Each row has a name. After each piece below comes the name of the row it's from, unless a question asks for something else. Each question is about the rows just above it. Places in a row count from 1.

Columns, left to right: B D R M
[-10  23  12 -29] = <174>
[ 14 -39 -33  24] = <132>
[  1  21   8 -17] = <98>
[-10  23  13   1] = <73>
[  7 -37 -16  21] = <81>
[  4 -52 -32  24] = <87>
[ -8  39  21 -21] = <23>
[-5 34 10  1] = <130>
The rest of the row after [-10  23  12]:
[-29]
Go on from [23 13] to the end of its row.
[1]

Columns, left to right: N H C L
[  8 -19 -59 -22]  <2>
[-37  -5  28  34]  <88>
[ 50  20 -44   1]  <189>
[30 42 14 33]  <157>
[-16  21  38  32]  <74>
[ 47  16 -16  -6]  <40>
[ 30 -19 -58  -4]  <39>
[-49 -35  17 -17]  <139>
[ -6 -25 -54 -22]  <112>
[  7 -19  42  29]  <183>
[-38   2  37  20]  <57>
[-20  19  39  31]  <209>
After [  8 -19], its row goes on with
[-59 -22]
Which column holds [ 21  16 -19 -35 -25 -19   2  19] top down?
H
After [-16  21], its row goes on with
[38 32]
Go on from [30 42 14] to the end of its row.
[33]
asked: [-58  -4]
<39>
The rest of the row after [-19 -59]:
[-22]

Columns, left to right: J Z E U G Y S A K P
[ 15   1  24 -13   1   3 -18 -15  -8  -5] = <4>
[ 13 -11  27  -3 -14   6  -3 -10 -14 -14] = <129>
[-16 -30   0  49 -28 -43  61  44 -19 -21] = <116>
[-12 -28   1  47 -22 -42  50  36 -23 -12] = <24>
asked: [-12 -28]
<24>
[-21 -12] is in which column, read top down?
P
The value that <24> holds more than once:
[-12]
asked: [-10 -14 -14]
<129>
Which row holds [-42  50  36 -23 -12]?
<24>
After [ 0 49], its row goes on with
[-28 -43  61  44 -19 -21]
Which column holds this, read top down? [ -8 -14 -19]
K

Columns, left to right: Ruv tipes kad sofu Mamaz goz pap zapu
[15 36 18 -7 -5 -1  0 32] : <147>
[-14  23   2 -18 -13 -16  18  33] : <169>
[ 33 -31   1   0 -16   0 -24   0] : <146>
[ -9   7   7   0 -10  18  -3  50] : <176>
[-11   6   3  19  37   0  -3  24] : <158>
[  1  52  -4  52   8  -1 -16  52] : <164>
[-31   0   1 -16  33   0  23  27] : <67>
[  6   0  23  12  44 -32   1  19] : <126>
[  0 -17   2  -8  26  -7  -3  23] : <64>
After [  0 -10  18  -3], its row goes on with
[50]
Which value appears more than once in <176>?
[7]
Which value appears more than once in <164>?
[52]
The rest of the row after [37  0 -3]:
[24]
The value that <67> holds more than once:
[0]
[-31   0   1 -16  33   0] is in which row?
<67>

Columns, left to right: Dut komeg Gub Betor penas kirud zis
[ 49  52 -23 -13  -1 -32   6] = <37>
[-27  28  15  28   9  15 -13] = <6>
[-27 -30 -19  28   9  15 -14] = <53>
[ 49  52 -23 -14  -1 -32   6] = <85>
[-27 -30  15  28   9  15 -14] = <119>
After [-27  28], its row goes on with
[ 15  28   9  15 -13]
asked: [ 49  52 -23 -14  -1 -32   6]
<85>
Which value appears more than once in <119>?
[15]
Which row holds [-27 -30  15  28   9  15 -14]?
<119>
Which row holds [-27 -30 -19  28   9  15 -14]?
<53>

Columns, left to right: dapel fub nugo nuzoz leti futeg tades
[  9  25  15  14 -17  26  22] = <95>
[ 13  31  18  17 -15  37  26] = <3>
[ -7   3   4   8 -49 -23  19] = <52>
[10 22 13 12 -9 27 18] = <22>
[ -6   0   2   5 -36 -20  13] = <113>
[ -9 -24 -14 -14  17 -25 -22] = <10>
[ -8  -1   2   6 -45 -26  14] = <77>
[ -9  -3   0   4 -41 -27  12] = <163>
[ 12  27  16  14 -10  33  21] = <160>
[-11 -26 -15 -13  11 -31 -21] = <15>
Which column holds this, read top down? [-14   2   0]
nugo
Which column holds this, read top down? [ 9 13 -7 10]
dapel
Repeated in <10>:
[-14]

Columns, left to right: X Q F W
[ -6 -32 -12   5] : <34>
[-11 -26  13  21] : <152>
[-15   0   4   5] : <35>
[-17 -13 -10 -13] : <28>
[ 10 -13  -9  -7] : <100>
[-15 -11   4   5] : <33>
[-19  35  35 -10] : <167>
Which column holds [  0 -13] top down?
Q
The value that <28> holds more than once:
[-13]

Columns, left to right: mul sepas zak nazet kilog
[-23 -33 -51  41   7] -> <27>
[-33 -33 -33  40   7] -> <61>
[-51 -33 -51 -51   7] -> <58>
[ 41   5 -51  41   7] -> <26>
The value that <58> holds more than once:
[-51]
[-23 -33 -51  41   7] is in which row?
<27>
Repeated in <61>:
[-33]
Row and place where [-33 -51  41   7] starts:
<27>, 2

Columns, left to right: sikel busa balez vap
[52 -7 22  7] : <43>
[42 42 42 42] : <143>
[47 -8 29 17] : <103>
[50 -6 11 -1] : <71>
[48 -8 29 14] : <60>
[19 -2 -2 -6] : <49>
[8 0 3 1] : <94>
[ 9 -2 16 11] : <166>
The row with [48 -8 29 14] is
<60>
[-2  0] is in which column, read top down?
busa
The value that <143> holds more than once:
[42]

Columns, left to right: nokub kat vesob Vari Lanuk pobob
[ -5   5 -29 -19  43 -34] -> <138>
[ 34  41  10  25 -17  -1] -> <117>
[ -4 -37 -29 -20  43   7] -> <102>
[ -3   5 -30 -11 -19  14] -> <55>
[ 34  41  28  25 -12  -3] -> <50>
[ -5 -22 -23 -59 -11 -24] -> <194>
[ -8 -36 -29 -15  43  14] -> <135>
[ -4 -29  -9 -19  14 -21] -> <175>
[ -5 -22 -22 -60 -12 -24] -> <173>
[-29 -10 -17 -60 -16 -16] -> <48>
asked: [ -4 -37 -29 -20]
<102>
[-5 34 -4 -3 34 -5] is in which column, read top down?
nokub
The rest of the row after [-29 -20  43]:
[7]
[-30 -11] begins in row and place
<55>, 3
Go on from [ 34  41  10  25 -17] to the end of its row.
[-1]
The rest of the row after [  5 -29]:
[-19  43 -34]
asked: [  5 -30 -11 -19  14]
<55>

Columns, left to right: zuri Febaz deza fepa Sifi rul ven talos vod Gokun
[ 19   9 -18  -7  -5 -16  15   0   2  -3] -> <171>
[ 23  -6 -27   6 -17 -17   8   0 -11 -12] -> <191>
[-19  31   2 -24  -4 -16  15   0  21  15] -> <18>
[ 14  18  33  13   4  10  -3 -24  35  13] -> <93>
[ -9  19 -35 -20  11  -7  24  10 -11   1] -> <149>
[  9 -10  27  13 -10   8 -12 -14   5   7] -> <31>
[ -1 -17 -17   3  -3  -8  -3  10 -16 -11] -> <70>
[  6 -12 -14  11  17  22 -20  -7  24   5] -> <99>
[-3  5 -1 -4  4 -1  4  1  1  4] -> <17>
[-35  35 -10 -51  21  12  21  19 -11  22] -> <36>
The rest of the row after [ -5 -16  15   0]:
[ 2 -3]
Row and place where [  8 -12 -14] starts:
<31>, 6
[  6 -17 -17] begins in row and place
<191>, 4

Columns, left to right: Zutig faro sesel ketul Goda zug
[ -8  46 -46 -46  16 -46]  <121>
[-13 -37  40  -5 -18  18]  <62>
[ -4 -41  18  32 -16  13]  <66>
[-24 -29 -15  35 -16  22]  <150>
[-48   0  35 -15   5   7]  <134>
[ -8 -40  21  29 -17  15]  <56>
[ 20 -39  -5  40  -2  -3]  <63>
Which column holds [ -4 -24 -48  -8  20] top down?
Zutig
[ 35 -15] begins in row and place
<134>, 3
Which row holds [-5 40]?
<63>
Repeated in <121>:
[-46]

Columns, left to right: suko Pelum zamal sogop
[-27  23  12  -5] = <120>
[-22  34 -23  11] = <29>
[ -6 -28  23 -27] = <46>
[ 33   4 -49  30] = <124>
[-9 44 -7 29] = <172>
[ -5 -23 -23 -21] = <151>
[ 10 -56  17 -25] = <162>
[-8 -8 -8 28] = <5>
[-20  37  -7  20] = <107>
[-13 -21  34 -32] = <196>
The value that <5> holds more than once:
[-8]
[ 10 -56  17 -25] is in which row?
<162>
Which column holds this, read top down? [ 11 -27]
sogop
[-21  34] is in which row?
<196>
The value that <151> holds more than once:
[-23]

Columns, left to right: rasu muful tufi Pegum
[-7 48 34 23]  <165>
[ 19  48  35 -44]  <82>
[-10  39  45  10]  <185>
[ 25 -18  15 -44]  <72>
[ 25  28 -25  25]  <186>
[ 17  19  41 -35]  <159>
[  8  -7  12 -21]  <208>
[  8  -9   9 -20]  <190>
[ 13  -4  12 -21]  <45>
[ 13  -3  12 -21]  <187>
[ 27   0   6 -23]  <68>
[19 48 35] begins in row and place
<82>, 1
[-7 -9 -4] is in which column, read top down?
muful
The rest of the row after [48 34]:
[23]
asked: [-7 48 34]
<165>
The row with [ 15 -44] is
<72>
After [-10  39  45], its row goes on with
[10]

Columns, left to right: mora Lem Fitis reni
[ -6 -17  63   1] = <170>
[-19   1  31 -20] = <168>
[-17  62   1  -1] = <178>
[-32  16  -8   5] = <78>
[-23   5  48  48] = <8>
[-27  -1  53  -2] = <25>
[-27  -6   5  -2] = <12>
[37 37 37 36] = <105>
[  2 -17  13 -26] = <69>
asked: [-17  63   1]
<170>
Repeated in <105>:
[37]
Which value appears more than once in <8>?
[48]

Columns, left to right: Feko pida vem Linad tolu ruba
[ -7 -14 -48  -7  14  14]  <144>
[ -7 -48 -14  14  14 -31]  <89>
[ -2  42   7 -11  -5   7]  <115>
[ 9 -9 -4  2 -1 12]  <136>
[ 16 -38 -13  16   9 -19]  <14>
Which row holds [-14  14  14 -31]?
<89>
[ -7 -48 -14] begins in row and place
<89>, 1
The row with [-14  14] is
<89>
Repeated in <89>:
[14]
The value that <14> holds more than once:
[16]
[-48 -14  14  14 -31] begins in row and place
<89>, 2

Columns, left to right: Bif bizi sase veke
[ 38 -20  -9  13] : <123>
[ 35 -40   0  -1] : <142>
[-22  17   1   4] : <193>
[-14  16  18  -8] : <180>
[ 14  39 -40  15] : <38>
[31 16 18 -1] : <203>
[-14  16  18  -1] : <80>
[-12   3  -3   3] : <106>
[ 47  -6 -28   8] : <7>
[ 30 -19  -6  12] : <13>
[ -8 -17  33  -5] : <218>
[-11 -19  -6  12] : <21>
[-8 15] is in which column, read top down?
veke
Which column holds [30 -8] top down?
Bif

